Each row has a name. Each question is about the rows just above it. Places in a row count from 1.

P: [117  54 131 139 148 161 139]
F: [117  54  55 133 125 129 126]
T: [117  54 131 129 125 106 130]
Where does [117  54 130 129 125 106 130] differ from T, and what was there?
3, [131]
At which places does F hold [54]?
2
At which places does P hold [139]?
4 7

N: [138 127 129 128 116 134 133 131 130 120 139 119 138 135 134 131 142 129
 126 136 113 123 130 117 132 130 131 129 133 122 123 128 126 131 137 124
 138 138 130 139 122 133]
D: [ 63 134 139 128 156  67  65 108  90  76  99 150 101  76 137  74  94 136
 119  72 121 148  82 102 112 154 126 124  80 159 130  86  68 139  92 143
 119  89  71 112  57  85]
W: [121 120 113 122 119 117 122 125 126 124 117 115 114 122 121 122 120 118
 122 122 118 118 120 117 118 118 113 118 118 117 122 117 127 113 117 120
 117 116 125 120 119 119]
X: [140 100  95 100  90 135 138 118 129 137 132  87 116 133 111 133 128 101
 107 136 102  93 134 123 112  91 126 102 131  88 101 128 140 101 127 100
 115 123 136 123 138 131]
S: [129 112 131 124  92 132 137 132  82  86 181  97 137 141 112 126 144 160
  93 149  63 141 149  84 109 128 109 103 159 107  88 148  76 159 159  86
 170 157 100 178 110 119]
L: [135 127  85 126  90 154  87 156 163 122 129  82  82 116 105  71  78 131
 105  96 117 136  83 117  76  94 150 138  94  88 115  96 140 126  97 114
 101 100  80 120 124  98]
K: [127 138 139 128 134 128 133 123 127 127 124 137 140 138 139 135 127 131
 132 140 128 129 134 131 140 139 124 128 128 127 130 134 125 132 137 135
 138 138 133 138 128 140]
Z: [134 172  75 144  77  83 128 101 114 104 108 105 144 149 183 107 142  87
 178 137  54  99  87  99 142 122  82 165  88  83 165  70 129  83 164 175
 142 135 149 116 115 194]
M: [ 94  87  93  74 118 104  91  79 104 137 115 104  78  82  92  89  70  89
  90  85 138 101 104 165  79  85 137  89 100 104  96 116 110 112  85 108
  77  76  94  69 126 100]
A: [ 77  89 119  81 130  68 115  76  80 103  98 123 123  91 115 139 132  85
 104 109 105  84 137 104 139 111  63  78 113 126  96 116  89  87 112 105
 110  98 132 106  90 113]
J: [140 122 130 126 122 141 128 137 145 128 140 121 131 130 126 128 133 128
 122 129 130 124 127 126 126 124 146 128 129 123 122 129 134 132 127 122
 126 129 127 129 126 123]
Where does [140 100  96 100  90 135 138 118 129 137 132  87 116 133 111 133 128 101
 107 136 102  93 134 123 112  91 126 102 131  88 101 128 140 101 127 100
 115 123 136 123 138 131] differ from X, and what was there?
3, [95]
Changed W: [121 120 113 122 119 117 122 125 126 124 117 115 114 122 121 122 120 118
 122 122 118 118 120 117 118 118 113 117 118 117 122 117 127 113 117 120
 117 116 125 120 119 119]. Place and old value:
28, [118]
One entry of D was changed: [ 63 134 139 128 156  67  65 108  90  76  99 150 101  76 137  74  94 136
 119  72 121 148  82 102 112 153 126 124  80 159 130  86  68 139  92 143
 119  89  71 112  57  85]. Where, and from what?
26, [154]
At which places does K hold [128]?
4 6 21 28 29 41
At which places does K hold [127]?
1 9 10 17 30

E: [158 109 125  75]
U: [144 118 124 132]
G: [146 125 147 146]
H: [121 110 105  72]
Q: [133 103 103 133]
B: [124 109 124  72]
Where does [146 125 147 145] differ from G, and what was there?
4, [146]
Places of [124] in row B:
1 3
Places of [133] in row Q:
1 4
Every place of [146] in G:
1 4

bev: [124 112 110 129 179 135 139 124 114]
Nutur: [159 130 124 136 155 131 108 122 155]
Vugo: [ 67 128 122 117 151 128  91 144 136]
veg: [125 128 125 128 128 128 138 163 138]
bal: [101 119 117 133  85 135 155 151 134]
rikal: [117 124 102 134 107 140 150 119 137]
suz: [106 131 125 128 128 113 138 163 130]
Places of [108] in row Nutur:
7
Every place of [138] in veg:
7 9
Places of [125] in row veg:
1 3
One entry of bal was changed: [101 120 117 133  85 135 155 151 134]. Where, and from what?
2, [119]
One entry of rikal was changed: [117 124 102 134 107 140 150 120 137]. Where, and from what?
8, [119]
One entry of rikal was changed: [117 124 102 134 107 140 151 119 137]. Where, and from what?
7, [150]

Y: [182 121 182 101 182]
R: [171 191 126 166 156]
C: [105 129 126 137 202]
V: [130 127 129 126 200]
Places of [137] in row C:
4
Places of [182] in row Y:
1 3 5
One entry of R was changed: [171 191 127 166 156]. Where, and from what?
3, [126]
Changed Y: [182 120 182 101 182]. Place and old value:
2, [121]

Mefe: [147 135 132 126 127]
Naka: [128 109 129 134 109]
Bap: [118 122 151 123 109]
gedu: [133 125 137 117 132]
mav: [103 150 123 150 124]
tupe: [ 99  99 137 122  99]
tus: [104 113 149 128 117]
saduf: [139 133  71 167 141]
Kem: [131 124 124  68 124]
favul: [ 97 111  97 132  61]
Kuzin: [106 106 151 106  97]
Every place of [106] in Kuzin:
1 2 4
Changed saduf: [140 133  71 167 141]. Place and old value:
1, [139]
Changed tupe: [ 99  99 137 122  98]. Place and old value:
5, [99]
Places of [111] in row favul:
2
Every place of [124] in Kem:
2 3 5
Changed mav: [103 150 123 149 124]. Place and old value:
4, [150]
Every place of [99] in tupe:
1 2 5

vimov: [168 129 131 151 148 158 132 133 136 154 142  97 110 137 118 122 139  86
 136 120 113 120  71 105 127 111 103 127 117 135 118 148 163 117 129  91
  93 110  93  88 109 121 152 113 147 101 153 151 142 120 143 143 116 173
 134 149 119 190 103 135 117 191 174]
poze: [111 114  83  88 145 118 136  83 135 122 122 164 177 144 111 138 110 103
 164 133 129 164 126 154 128 124 180 100 124 181 130  97 104 129 139  93
 179 147 150 145 111  74 106 150 103 144 150 134  88 155 139 121 168 176
  90 105 106  76 100 137 129  81 113]
mitat: [157 133 194 143 129  78 146 175 106 152 137 126  90 161 119 148 145 172
  80 140 148 111 107 125 120 151 129 158 121  79 154 129 191 148 124 158
 180 136 123 176 129 178 110 158 136 117  73 167 178 112 110 177 124  55
 156 119 172 131 152 132 139 124 115]
Rut: [ 60 123 113 130 110 111 118 116 119 115 113 126 131 114 134 144 121 158
 137 101 123 140 183 135 128 142 137 127 133 118 115 120  87 118 128 176
  91 164 150 142 126 126 134 126 108 150 105 100 126 131 111  87 113  86
 133 140 135  90 149 123 157 104  95]
Guli: [111 140 129 144  98 155 108 141 105 100 120 110 114  87 152 106 131 148
 116 126 122 106 167 117 135 123 106 135 140 107 118 149  96 115 118 158
  72 104 127  99 155 146 147  98 138 129 132  90 128 117 126  98 100  98
 145 144 126 157 151 122 137 140 130]
At which places does Rut hold [113]?
3 11 53
Where does [111 114  83  88 144 118 136  83 135 122 122 164 177 144 111 138 110 103
 164 133 129 164 126 154 128 124 180 100 124 181 130  97 104 129 139  93
 179 147 150 145 111  74 106 150 103 144 150 134  88 155 139 121 168 176
  90 105 106  76 100 137 129  81 113] differ from poze, and what was there?
5, [145]
Changed Guli: [111 140 129 144  98 155 108 141 105 100 120 110 114  87 152 106 131 148
 116 126 122 106 167 117 135 122 106 135 140 107 118 149  96 115 118 158
  72 104 127  99 155 146 147  98 138 129 132  90 128 117 126  98 100  98
 145 144 126 157 151 122 137 140 130]. Place and old value:
26, [123]
One entry of poze was changed: [111 114  83  88 145 118 136  83 135 122 122 164 177 144 111 138 110 103
 164 133 129 164 126 154 128 124 180 100 124 181 130  97 104 129 139  93
 178 147 150 145 111  74 106 150 103 144 150 134  88 155 139 121 168 176
  90 105 106  76 100 137 129  81 113]. Where, and from what?
37, [179]
One entry of poze was changed: [111 114  83  88 145 118 136  83 135 122 122 164 177 144 111 138 110 103
 164 133 129 164 126 154 128 124 180 100 124 182 130  97 104 129 139  93
 179 147 150 145 111  74 106 150 103 144 150 134  88 155 139 121 168 176
  90 105 106  76 100 137 129  81 113]. Where, and from what?
30, [181]
Where does [111 140 128 144  98 155 108 141 105 100 120 110 114  87 152 106 131 148
 116 126 122 106 167 117 135 123 106 135 140 107 118 149  96 115 118 158
  72 104 127  99 155 146 147  98 138 129 132  90 128 117 126  98 100  98
 145 144 126 157 151 122 137 140 130] differ from Guli, and what was there?
3, [129]

Ruvis: [ 69 143 146 184]
Kekiv: [ 95 122 121 135]
zibog: [164 150 164 164]
nozo: [124 150 162 172]
Saneg: [156 123 123 108]
Fure: [ 83 117 101 115]
noda: [140 152 160 168]
Changed nozo: [123 150 162 172]. Place and old value:
1, [124]
One entry of Ruvis was changed: [ 69 143 145 184]. Where, and from what?
3, [146]
Changed zibog: [164 149 164 164]. Place and old value:
2, [150]
Where does [ 83 117 100 115] differ from Fure, and what was there?
3, [101]
Every place of [164] in zibog:
1 3 4
One entry of Ruvis was changed: [ 69 144 146 184]. Where, and from what?
2, [143]

govi: [144 165 144 167 114 110  77 126]
Fenog: [137 153 137 125 125 111 137 143]
pege: [128 118 144 138 121 129 126 134]
vug: [ 69 139 139 139  69  97  97  89]
pokif: [128 118 144 134 121  84 123 160]
gul: [165 165 112 165 110 110 110 165]
Feg: [101 160 156 124 164 145  90 129]
Every place of [139] in vug:
2 3 4
Where does [137 152 137 125 125 111 137 143] differ from Fenog, and what was there?
2, [153]
At which places does gul hold [110]?
5 6 7
One entry of pokif was changed: [128 118 144 134 120  84 123 160]. Where, and from what?
5, [121]
At which places does Fenog hold [125]?
4 5
One entry of Feg was changed: [101 160 156 124 164 145  90 128]. Where, and from what?
8, [129]
Places of [165] in row gul:
1 2 4 8

panin: [ 82 121 159  96 116 109 130 138]
ralel: [121 138 149 138 118 139 138 127]
Bopam: [163 135 160 111  73 196 137 145]
dodol: [145 124 139 102 118 125 160 161]
Fod: [134 158 128 140 140 140 135 123]
nusi: [126 159 160 118 101 100 161 134]
Places of [126] in row nusi:
1
At which places does ralel hold [138]?
2 4 7
Where does [163 136 160 111  73 196 137 145] differ from Bopam, and what was there?
2, [135]
Every place of [140] in Fod:
4 5 6
Every place of [101] in nusi:
5

